Here is a tiny trained network, its code and every weight. The questions are about switching its units off for an input and a class, where a switched-off unit gives its printed mean instead of its output.

import numpy as np


def w(rows, s, z=0):
    codes = np.array(rows[::2]) - 128.0
    scale = np.full(codes.shape[1], s)
    scale[-1] = z or s
    return codes * scale


def f(y):
    return np.maximum(y, 0)


def log_softmax(a):
    a = a - a.max(-1, keepdims=True)
    return a - np.log(np.exp(a).sum(-1, keepdims=True))


def net(x, mask):
    res = np.array(x, float).reshape(1, 6) / 4 @ E
    y = f(res @ A[0][:, :-1].T + A[0][:, -1])
    res = res + np.where(mask, y, B[0][:, -1]) @ B[0][:, :-1]
    return log_softmax(res[-1] @ U[:, :-1].T + U[:, -1])


A, B = {}, {}
E = w([
[123,189,87,203,163,255,72,88,166,198],'x0',
[97,87,176,99,72,156,86,99,149,85],'x1',
[188,121,210,172,154,102,64,181,27,106],'x2',
[142,67,65,73,197,94,146,193,108,5],'x3',
[172,187,183,81,79,87,112,226,86,161],'x4',
[189,184,41,162,119,170,197,170,137,166],'x5',
],0.0075)
A[0] = w([
[192,230,144,138,38,163,131,165,11,223,229],'neuron 0',
[154,204,145,145,114,124,93,211,239,185,103],'neuron 1',
[36,153,157,188,124,179,137,10,224,142,251],'neuron 2',
[87,33,104,76,107,50,103,157,129,80,254],'neuron 3',
[185,135,142,87,251,102,163,224,41,32,218],'neuron 4',
[165,170,212,243,125,78,59,76,68,159,250],'neuron 5',
[175,146,67,56,139,189,227,160,211,148,207],'neuron 6',
[146,164,8,197,127,135,244,219,132,197,129],'neuron 7',
[156,85,254,118,110,149,58,74,108,135,173],'neuron 8',
],0.0057,0.003)
B[0] = w([
[163,128,163,22,100,168,162,201,164,150,237],'neuron 0',
[175,208,128,137,99,128,187,179,106,76,177],'neuron 1',
[98,130,234,64,178,132,200,62,165,197,254],'neuron 2',
[47,166,160,79,169,119,98,109,138,142,213],'neuron 3',
[71,50,174,126,233,134,48,128,217,83,225],'neuron 4',
[106,119,199,125,138,166,74,221,117,193,229],'neuron 5',
[120,123,88,219,147,111,194,101,162,57,207],'neuron 6',
[158,143,99,138,98,180,167,144,77,98,217],'neuron 7',
[172,171,191,1,161,160,87,153,89,114,202],'neuron 8',
],0.0074,0.0097)
U = w([
[77,151,133,140,60,112,127,115,125,75,121],'0',
[2,95,179,90,178,110,137,105,220,156,192],'1',
[186,44,133,214,192,166,85,112,128,77,123],'2',
[150,89,58,205,14,98,39,59,48,155,4],'3',
[156,165,158,95,111,150,83,203,18,145,131],'4',
[70,116,24,198,154,124,192,67,129,119,84],'5',
[205,152,129,140,65,132,215,169,125,127,63],'6',
],0.0085,0.0043)

Each question gives the input, the list of numbers given to net, and the class t.
The units are the neurons (one row each of A and B). Each row of codes is followed by its name. A weight is (code - 128) times the scale printed after its matrix; where a second scale follows, it is the last column's (A, B and U).
mask holds one flag per neuron, in row order. A switched-off neuron (its flag False) gives its mean, the last column of its row in B, instead of its output. The means were averaged over made-up inputs and are rounded, as every weight is.
A unit's drop is (log p(t) with every unit on - log p(t) with that unit switched off) / (log p(t) with every unit on - log p(t) with every unit switched off).
The circuit of an input: a set's keep is (log p(t) with only the set's units on - log p(t) with every unit switched off) / (log p(t) with every unit on - log p(t) with every unit switched off). Starting from all 9 units, units are removed one at a time, each time the one whose removal leaves the highest keep (on an exact tie, the one counted first), for as long as the keep stays at least 0.8.
units of the circuit, in order: the units of the circuit, biggest drop first
unit that matters most: the unit with the biggest drop
top k neurons: the k neurons with the biggest drops, biggest first
drop when u is switched off: that unit's drop, to one decimal
input [-3,8,-1,-6,0,7], class 6: units of the circuit, in order : neuron 4; neuron 3
input [-8,7,6,-4,1,-6], class 4: unit that matters most : neuron 8
input [-2,7,-1,-3,7,-6], class 4: units of the circuit, in order : neuron 8; neuron 4
input [4,4,6,7,3,-2], class 2: units of the circuit, in order : neuron 2; neuron 4
input [-6,-4,0,7,7,4], class 1: top 2 neurons : neuron 4; neuron 3
input [-5,-2,5,5,-2,8], class 2: top 2 neurons : neuron 4; neuron 2
input [1,-4,3,4,-3,5], class 2: units of the circuit, in order : neuron 4; neuron 2
input [2,1,4,4,-2,1], class 2: units of the circuit, in order : neuron 2; neuron 0
input [5,-1,-2,-7,5,-3], class 4: top 2 neurons : neuron 4; neuron 1
input [3,-3,5,5,5,-3], class 1: top 2 neurons : neuron 4; neuron 7
input [-4,2,6,7,8,-6], class 1: drop when neuron 7 is switched off : 0.0
input [-2,2,5,7,6,8], class 2: drop when neuron 2 is switched off : 0.3
input [8,5,0,-2,2,-1], class 4: drop when neuron 1 is switched off : 0.4
input [-3,-3,-4,7,-2,6], class 5: top neuron : neuron 6
